Below are the code and all the weights of a small trained network. Each question names an input and a class and asks about switching units off, where a switched-off unit gives its printed mean instead of its output.

import numpy as np


def w(rows, s, z=0):
    codes = np.array(rows[::2]) - 128.0
    scale = np.full(codes.shape[1], s)
    scale[-1] = z or s
    return codes * scale


def norm(h):
    return h / np.sqrt((h * h).mean(-1, keepdims=True) + 1e-5)


def f(y):
    return y / 2 * (1 + np.tanh(0.7978845608 * (y + 0.044715 * y**3)))


def log_softmax(a):
    a = a - a.max(-1, keepdims=True)
    return a - np.log(np.exp(a).sum(-1, keepdims=True))


def net(x, mask):
    res = np.array(x, float).reshape(1, 7) / 4 @ E
    u = 0
    for l in range(4):
        y = f(norm(res) @ A[l][:, :-1].T + A[l][:, -1])
        res = res + np.where(mask[u : u + 13], y, B[l][:, -1]) @ B[l][:, :-1]
        u += 13
    return log_softmax(norm(res)[-1] @ U[:, :-1].T + U[:, -1])


A, B = {}, {}
E = w([
[126,127,128,128,129,126],'x0',
[128,127,129,128,128,125],'x1',
[130,131,126,128,128,130],'x2',
[157,219,150,140,157,36],'x3',
[95,143,63,248,99,108],'x4',
[190,161,227,182,99,174],'x5',
[50,153,151,153,226,171],'x6',
],0.016)
A[0] = w([
[92,147,178,171,199,207,23],'L0N1',
[138,122,127,120,80,129,67],'L0N2',
[118,93,132,127,102,193,40],'L0N3',
[141,138,119,253,97,152,35],'L0N4',
[152,131,227,194,99,110,22],'L0N5',
[128,59,164,167,73,248,43],'L0N6',
[108,137,162,174,189,155,37],'L0N7',
[177,234,184,160,141,76,41],'L0N8',
[186,151,171,157,96,248,2],'L0N9',
[218,105,132,137,9,119,21],'L0N10',
[175,137,229,48,135,182,23],'L0N11',
[117,121,75,109,128,132,83],'L0N12',
[108,125,112,205,89,136,25],'L0N13',
],0.025,0.0079)
B[0] = w([
[40,237,149,139,105,171,222],'L0N1',
[105,164,152,125,107,140,147],'L0N2',
[191,99,118,194,122,168,177],'L0N3',
[91,31,219,87,124,57,223],'L0N4',
[115,143,21,56,138,74,205],'L0N5',
[249,90,86,232,150,199,252],'L0N6',
[65,210,157,111,123,148,182],'L0N7',
[242,102,82,212,154,187,236],'L0N8',
[93,120,4,59,144,104,219],'L0N9',
[26,252,176,136,99,185,234],'L0N10',
[95,40,226,94,130,59,230],'L0N11',
[128,82,69,149,172,161,154],'L0N12',
[112,64,199,117,123,95,181],'L0N13',
],0.042,0.015)
A[1] = w([
[126,111,145,134,131,114,136],'L1N1',
[152,170,135,132,153,84,195],'L1N2',
[176,128,163,35,143,186,95],'L1N3',
[110,191,139,108,91,156,76],'L1N4',
[215,160,127,156,141,115,112],'L1N5',
[127,111,150,129,137,128,130],'L1N6',
[155,162,127,133,124,74,178],'L1N7',
[109,79,121,101,122,95,107],'L1N8',
[118,82,197,97,112,110,88],'L1N9',
[91,107,4,75,130,102,60],'L1N10',
[137,119,148,128,141,127,177],'L1N11',
[130,124,113,128,61,124,121],'L1N12',
[100,129,110,205,90,58,3],'L1N13',
],0.045,0.0033)
B[1] = w([
[109,123,96,109,112,120,156],'L1N1',
[98,84,135,126,120,195,143],'L1N2',
[67,62,128,96,76,196,141],'L1N3',
[141,164,229,154,95,133,214],'L1N4',
[142,87,116,210,148,158,205],'L1N5',
[120,124,99,128,128,108,157],'L1N6',
[102,88,133,125,108,203,134],'L1N7',
[130,137,143,87,133,81,198],'L1N8',
[86,97,75,104,90,76,226],'L1N9',
[254,168,145,49,154,138,251],'L1N10',
[122,119,117,143,124,110,151],'L1N11',
[88,114,125,124,108,178,132],'L1N12',
[75,87,85,59,139,179,150],'L1N13',
],0.059,0.02)
A[2] = w([
[98,43,149,91,224,65,119],'L2N1',
[83,153,14,173,74,11,2],'L2N2',
[98,134,125,111,210,142,121],'L2N3',
[75,165,140,123,252,146,120],'L2N4',
[113,63,175,113,126,44,96],'L2N5',
[103,82,170,111,205,113,129],'L2N6',
[78,195,85,131,228,119,113],'L2N7',
[135,115,112,153,155,126,77],'L2N8',
[111,168,104,124,137,119,92],'L2N9',
[133,150,123,153,139,88,87],'L2N10',
[98,230,64,130,103,137,104],'L2N11',
[187,135,35,193,204,120,121],'L2N12',
[78,162,120,155,195,103,79],'L2N13',
],0.03,0.0059)
B[2] = w([
[46,181,23,105,100,137,218],'L2N1',
[143,112,113,143,255,8,211],'L2N2',
[102,151,97,110,75,157,130],'L2N3',
[108,138,157,105,50,164,141],'L2N4',
[73,82,111,110,226,143,222],'L2N5',
[106,136,108,116,62,141,151],'L2N6',
[118,108,173,97,90,159,126],'L2N7',
[141,117,125,164,92,121,153],'L2N8',
[122,132,133,139,111,124,125],'L2N9',
[137,127,124,145,108,135,120],'L2N10',
[129,113,199,156,143,122,148],'L2N11',
[156,103,101,220,68,88,249],'L2N12',
[115,109,157,108,100,145,128],'L2N13',
],0.048,0.015)
A[3] = w([
[119,171,94,103,238,136,100],'L3N1',
[121,137,114,146,120,95,69],'L3N2',
[128,157,142,165,119,138,95],'L3N3',
[82,244,156,144,85,136,74],'L3N4',
[140,127,137,155,154,105,25],'L3N5',
[84,254,155,164,122,91,3],'L3N6',
[105,180,122,153,125,85,74],'L3N7',
[129,156,128,141,140,95,47],'L3N8',
[125,164,131,153,108,144,93],'L3N9',
[113,157,146,199,64,95,95],'L3N10',
[108,186,31,183,154,160,40],'L3N11',
[126,115,169,154,102,125,65],'L3N12',
[96,188,137,189,97,34,103],'L3N13',
],0.027,0.005)
B[3] = w([
[183,121,118,169,41,38,211],'L3N1',
[121,154,101,120,148,125,139],'L3N2',
[93,118,127,138,148,88,195],'L3N3',
[83,136,255,160,155,52,252],'L3N4',
[96,87,137,139,126,99,129],'L3N5',
[99,142,234,191,131,33,220],'L3N6',
[168,127,155,117,192,169,148],'L3N7',
[140,109,109,136,152,127,123],'L3N8',
[96,93,151,126,134,78,179],'L3N9',
[184,171,136,149,220,97,248],'L3N10',
[155,74,111,202,88,112,189],'L3N11',
[130,136,164,129,175,102,184],'L3N12',
[184,228,44,148,163,136,199],'L3N13',
],0.028,0.011)
U = w([
[29,55,66,49,115,95,73],'0',
[66,186,247,151,114,169,66],'1',
[178,43,79,231,118,230,41],'2',
[153,133,123,134,151,90,254],'3',
[151,126,126,133,144,107,239],'4',
[229,162,115,41,109,157,23],'5',
[144,128,124,144,139,81,201],'6',
],0.011,0.0089)

Each question gives the input, the list of numbers given to net, and the class t.
The units are the neurons (one row each of A and B). Each row of codes is followed by its name. A weight is (code - 128) times the scale printed after its matrix; where a second scale follows, it is the last column's (A, B and U).
mask holds one flag per neuron, layer by layer. A switched-off neuron (its flag False) gives its mean, the last column of its row in B, instead of its output. The means were averaged over made-up inputs and are rounded, as every weight is.
A unit's drop is (log p(t) with every unit on - log p(t) with that unit switched off) / (log p(t) with every unit on - log p(t) with every unit switched off).
The circuit of an input: a set's keep is (log p(t) with only the set's units on - log p(t) with every unit switched off) / (log p(t) with every unit on - log p(t) with every unit switched off). Starting from the 12 units with the biggest drops (on a tie, the unit counted first), units are removed one at a time, each time the one whose removal leaves the highest keep (on an exact tie, the one counted first), for as long as the keep stays at least 0.8.
circuit, biggest first: the units of the circuit, biggest drop first
most important unit: the unit with the biggest drop
k most important neurons: the k neurons with the biggest drops, biggest first
k most important neurons of layer l: the k neurons of layer l with the biggest drops, biggest first
input [8,0,6,-5,-4,6,-8], class 1: circuit, biggest first => (L0N10)
input [1,8,-5,-7,-8,7,-8], class 0: 3 most important neurons => (L0N11, L0N1, L0N8)
input [4,3,8,-1,8,1,6], class 0: 2 most important neurons => (L0N4, L0N10)
input [-4,-4,4,7,3,4,-5], class 2: 2 most important neurons => (L0N8, L0N1)
input [-7,-4,-5,-5,-2,8,-2], class 5: circuit, biggest first => (L0N9, L1N10)
input [-6,7,7,4,-2,-8,8], class 1: 2 most important neurons => (L0N11, L0N4)
input [-6,-5,1,0,-7,6,2], class 0: circuit, biggest first => (L0N11, L2N1)
input [-3,-4,-4,-8,8,8,-8], class 0: 3 most important neurons of layer 0 => (L0N4, L0N1, L0N13)
input [2,7,1,-5,-6,-7,-5], class 5: 3 most important neurons of layer 0 => (L0N6, L0N4, L0N11)
input [-1,0,-5,7,4,3,-7], class 1: 2 most important neurons => (L0N10, L0N6)
input [-6,-3,-7,-4,8,6,0], class 0: 2 most important neurons of layer 0 => (L0N4, L0N13)
input [6,-5,-5,6,-1,-4,5], class 2: 2 most important neurons => (L0N10, L0N8)
input [6,3,-2,6,4,6,7], class 1: 2 most important neurons of layer 0 => (L0N1, L0N7)
input [1,-7,-6,2,6,7,5], class 5: circuit, biggest first => (L0N5, L1N10)
input [-1,0,2,-8,7,-3,3], class 2: most important unit => L0N6
input [4,-2,6,-7,8,3,-5], class 0: 3 most important neurons => (L0N4, L0N13, L0N8)
input [3,1,4,1,5,4,-5], class 0: 2 most important neurons of layer 0 => (L0N4, L0N13)
input [-3,-1,-1,-3,-3,7,8], class 1: 2 most important neurons => (L0N1, L0N7)
input [-6,1,7,0,3,-8,4], class 5: 2 most important neurons => (L0N6, L0N8)
input [8,-8,-7,7,-4,2,8], class 1: 3 most important neurons => (L0N1, L0N6, L0N7)
input [-5,7,-5,-1,7,-7,8], class 1: most important neuron => (L0N11)
input [-1,4,6,-4,-2,-8,3], class 5: 2 most important neurons => (L0N6, L0N8)
input [5,-7,0,-8,3,7,-4], class 2: 2 most important neurons => (L0N6, L0N3)
input [2,3,2,-7,0,5,-7], class 1: 2 most important neurons of layer 0 => (L0N10, L0N8)
input [3,-2,7,8,-3,8,2], class 2: 2 most important neurons => (L0N8, L1N5)
input [5,-5,0,4,-5,-7,0], class 5: 4 most important neurons => (L0N6, L0N11, L0N8, L0N10)
input [-4,-3,-3,8,1,8,-1], class 2: circuit, biggest first => (L0N8)
input [-6,7,5,5,-2,1,7], class 1: 3 most important neurons of layer 0 => (L0N1, L0N6, L0N7)
input [-3,-5,2,-8,4,-4,-7], class 2: 2 most important neurons of layer 0 => (L0N6, L0N1)
input [1,4,-3,6,8,7,-3], class 0: 2 most important neurons of layer 0 => (L0N4, L0N6)
